Below are the code and all the weights of a small trained network. Each question names an input and a class and asks about switching units off, where a switched-off unit gives its printed mean instead of its output.

import numpy as np


def w(rows, s, z=0):
    codes = np.array(rows[::2]) - 128.0
    scale = np.full(codes.shape[1], s)
    scale[-1] = z or s
    return codes * scale


def f(y):
    return np.maximum(y, 0)


def log_softmax(a):
    a = a - a.max(-1, keepdims=True)
    return a - np.log(np.exp(a).sum(-1, keepdims=True))


def net(x, mask):
    res = np.array(x, float).reshape(1, 4) / 4 @ E
    y = f(res @ A[0][:, :-1].T + A[0][:, -1])
    res = res + np.where(mask, y, B[0][:, -1]) @ B[0][:, :-1]
    return log_softmax(res[-1] @ U[:, :-1].T + U[:, -1])


A, B = {}, {}
E = w([
[130,121,126],'x0',
[130,124,126],'x1',
[207,178,122],'x2',
[76,255,204],'x3',
],0.0085)
A[0] = w([
[172,142,123,35],'neuron 0',
[52,220,205,48],'neuron 1',
[32,86,155,79],'neuron 2',
[94,168,158,54],'neuron 3',
[162,143,149,254],'neuron 4',
[8,99,89,17],'neuron 5',
],0.012,0.0047)
B[0] = w([
[145,186,207,139],'neuron 0',
[125,126,2,255],'neuron 1',
[208,237,190,194],'neuron 2',
[131,126,48,171],'neuron 3',
[50,177,196,214],'neuron 4',
[184,208,155,182],'neuron 5',
],0.0086,0.007)
U = w([
[212,248,235,123],'0',
[65,164,168,222],'1',
[116,161,105,5],'2',
[123,196,205,120],'3',
],0.011,0.0031)

Each question gives the input, the list of numbers given to net, and the class t.
The units are the neurons (one row each of A and B). Each row of codes is followed by its name. A weight is (code - 128) times the scale printed after its matrix; where a second scale follows, it is the last column's (A, B and U).
mask holds one flag per neuron, in row order. A switched-off neuron (its flag False) gives its mean, the last column of its row in B, instead of its output. The means were averaged over made-up inputs and are rounded, as every weight is.
A unit's drop is (log p(t) with every unit on - log p(t) with that unit switched off) / (log p(t) with every unit on - log p(t) with every unit switched off).
The circuit of an input: a set's keep is (log p(t) with only the set's units on - log p(t) with every unit switched off) / (log p(t) with every unit on - log p(t) with every unit switched off). Starting from all 6 units, units are removed one at a time, each time the one whose removal leaves the highest keep (on an exact tie, the one counted first), for as long as the keep stays at least 0.8.
circuit, biggest first: the units of the circuit, biggest drop first
most important unit: the unit with the biggest drop
k most important neurons: the k neurons with the biggest drops, biggest first
drop of u: that unit's drop, to one decimal
input [5,-7,6,3], class 1: 3 most important neurons : [neuron 2; neuron 5; neuron 4]
input [5,-4,-6,1], class 0: circuit, biggest first : [neuron 2; neuron 5]
input [-1,-3,-4,-3], class 0: 4 most important neurons : [neuron 1; neuron 2; neuron 5; neuron 3]
input [4,4,4,5], class 2: circuit, biggest first : [neuron 1; neuron 2]
input [-2,-8,4,6], class 1: circuit, biggest first : [neuron 1; neuron 2]
input [4,6,5,3], class 1: circuit, biggest first : [neuron 2; neuron 5]
input [4,-1,-2,7], class 2: circuit, biggest first : [neuron 1]
input [-4,6,-8,-3], class 0: circuit, biggest first : [neuron 2; neuron 5]
input [0,1,0,3], class 2: circuit, biggest first : [neuron 2; neuron 1]
input [-7,6,-8,-7], class 0: circuit, biggest first : [neuron 2; neuron 5]
input [1,2,-2,4], class 2: circuit, biggest first : [neuron 1; neuron 3]
input [0,2,-6,-2], class 0: 3 most important neurons : [neuron 2; neuron 5; neuron 1]
input [4,2,-6,3], class 0: drop of neuron 5 : 0.3
input [-1,0,-4,-4], class 0: most important unit : neuron 1
input [-1,1,-7,-7], class 0: drop of neuron 2 : 0.3
input [2,-7,2,5], class 1: drop of neuron 2 : 0.2
